x =
[[124 125 121 150 122 118 124 152 128 128]
 [125 129 129 125 129 137 129 114 126 134]
 [125 128 126 134 127 126 128 136 128 131]
 [128 128 128 128 128 128 128 128 128 128]
 [128 128 128 128 128 128 128 128 128 128]
 [116 128 123 146 124 134 126 128 125 143]
 [128 128 128 127 128 128 128 127 128 128]
 [129 128 128 128 128 127 128 129 128 127]
 [124 127 124 142 124 133 124 122 124 132]
 [127 128 128 128 128 128 128 129 128 129]
 [125 127 125 138 125 133 125 122 125 131]]
Indices start at 0.
(0, 0): 124
(2, 0): 125
(10, 7): 122
(1, 1): 129
(1, 6): 129
(0, 2): 121
(0, 8): 128
(2, 2): 126
(5, 8): 125
(5, 1): 128
(2, 4): 127
(1, 5): 137
(8, 6): 124
(8, 8): 124
(6, 3): 127
(5, 9): 143
(5, 2): 123
(10, 6): 125
(0, 9): 128
(1, 4): 129
(1, 0): 125
(9, 6): 128
(5, 6): 126
(3, 0): 128
(4, 2): 128
(6, 6): 128
(9, 0): 127
(3, 9): 128
(9, 4): 128
(9, 1): 128
(2, 7): 136
(3, 3): 128
(1, 2): 129

X =
[[154 141 136 136 119 116 138 127]
 [154 140 145 131 124 124 136 133]
 [116 128 106 123 109 115 128 117]]
X[0, 0] => 154
X[2, 7] => 117
X[:, 6] => [138, 136, 128]
X[0, 6] => 138
X[0, 2] => 136
X[:, 7] => [127, 133, 117]
X[2, 0] => 116
X[2, 4] => 109
X[:, 4] => [119, 124, 109]

B =
[[126 136 139 117 128 130 131 139 120 142 126]
 [124 132 142 112 122 130 129 139 121 136 135]
 [124 131 144 120 129 130 134 131 119 141 131]
 [124 132 132 106 125 130 136 140 121 135 131]
 [126 122 134 116 127 130 131 139 120 139 135]
 [121 128 141 117 129 130 132 137 128 138 132]
 [132 132 140 112 125 130 135 131 126 142 129]
 [128 129 134 113 127 130 130 133 121 135 131]
 [122 135 139 116 131 130 131 138 122 142 129]
 [124 131 140 113 123 130 131 140 123 140 124]]
B[0,0]	126
B[2,4]	129
B[9,0]	124
B[5,0]	121
B[8,4]	131
B[:, 7]	[139, 139, 131, 140, 139, 137, 131, 133, 138, 140]
B[2,2]	144
B[9]	[124, 131, 140, 113, 123, 130, 131, 140, 123, 140, 124]
B[1,8]	121
B[1]	[124, 132, 142, 112, 122, 130, 129, 139, 121, 136, 135]
B[6,7]	131
B[4]	[126, 122, 134, 116, 127, 130, 131, 139, 120, 139, 135]
B[:, 10]	[126, 135, 131, 131, 135, 132, 129, 131, 129, 124]
B[1,6]	129
B[0,6]	131
B[8,2]	139
B[0,7]	139
B[1,1]	132
B[7,9]	135
B[4,4]	127
B[1,5]	130
B[5,6]	132
B[6,1]	132
B[:, 5]	[130, 130, 130, 130, 130, 130, 130, 130, 130, 130]
B[8,3]	116
B[6,2]	140
B[:, 2]	[139, 142, 144, 132, 134, 141, 140, 134, 139, 140]
B[7]	[128, 129, 134, 113, 127, 130, 130, 133, 121, 135, 131]
B[3,3]	106

M = [139 108 101 145 120 129 127 144 116]
M[0] -> 139
M[4] -> 120
M[7] -> 144

a = [156 102  99 132 147 156 156 113 149]
a[0]	156
a[7]	113
a[2]	99

arr = [134, 158, 147, 128, 147, 155]
arr[0] => 134
arr[5] => 155
arr[2] => 147

data = [124 118 119 131 142 139 114 132 132 129 135 132 129 120 150]
data[0] => 124
data[14] => 150
data[5] => 139
data[11] => 132
data[3] => 131
data[4] => 142

grid = [132 133 105 103 143 126 117]
grid[0] = 132
grid[6] = 117
grid[-4] = 103

A = [115 148 130 134 128 128 152 127 128 145 128]
A[-11] => 115
A[-3] => 128
A[-6] => 128
A[4] => 128

m =
array([[105, 138, 130, 138, 123],
       [109, 134, 131, 137, 120],
       [133, 118, 134, 132, 111],
       [151, 117, 127, 119, 130],
       [106, 137, 130, 137, 124],
       [135, 118, 133, 130, 115],
       [153, 119, 125, 117, 136],
       [128, 122, 133, 132, 116],
       [146, 122, 126, 119, 135],
       [154, 115, 127, 118, 129],
       [128, 136, 121, 122, 146],
       [147, 122, 125, 119, 135]])
m[0, -5] -> 105
m[-9, 4] -> 130
m[:, -2] -> [138, 137, 132, 119, 137, 130, 117, 132, 119, 118, 122, 119]
m[-2] -> [128, 136, 121, 122, 146]
m[2, -2] -> 132
m[8, 0] -> 146
m[7, 2] -> 133
m[-4, 1] -> 122
m[-2, 1] -> 136
m[4, -2] -> 137
m[11, 2] -> 125
m[2, 2] -> 134
m[11, 0] -> 147
m[:, -4] -> [138, 134, 118, 117, 137, 118, 119, 122, 122, 115, 136, 122]
m[:, -5] -> [105, 109, 133, 151, 106, 135, 153, 128, 146, 154, 128, 147]
m[4, 1] -> 137
m[5, 0] -> 135
m[11, -1] -> 135
m[9, -3] -> 127
m[4, -1] -> 124
m[-10] -> [133, 118, 134, 132, 111]
m[-2, -5] -> 128
m[-11, 3] -> 137
m[1] -> [109, 134, 131, 137, 120]
m[8, 4] -> 135
m[-6, 4] -> 136
m[9] -> [154, 115, 127, 118, 129]
m[-12, -4] -> 138
m[6, -4] -> 119
m[3] -> [151, 117, 127, 119, 130]
m[11, 1] -> 122

W = [133 122 105 147 110 117 129 140]
W[0]	133
W[5]	117
W[4]	110
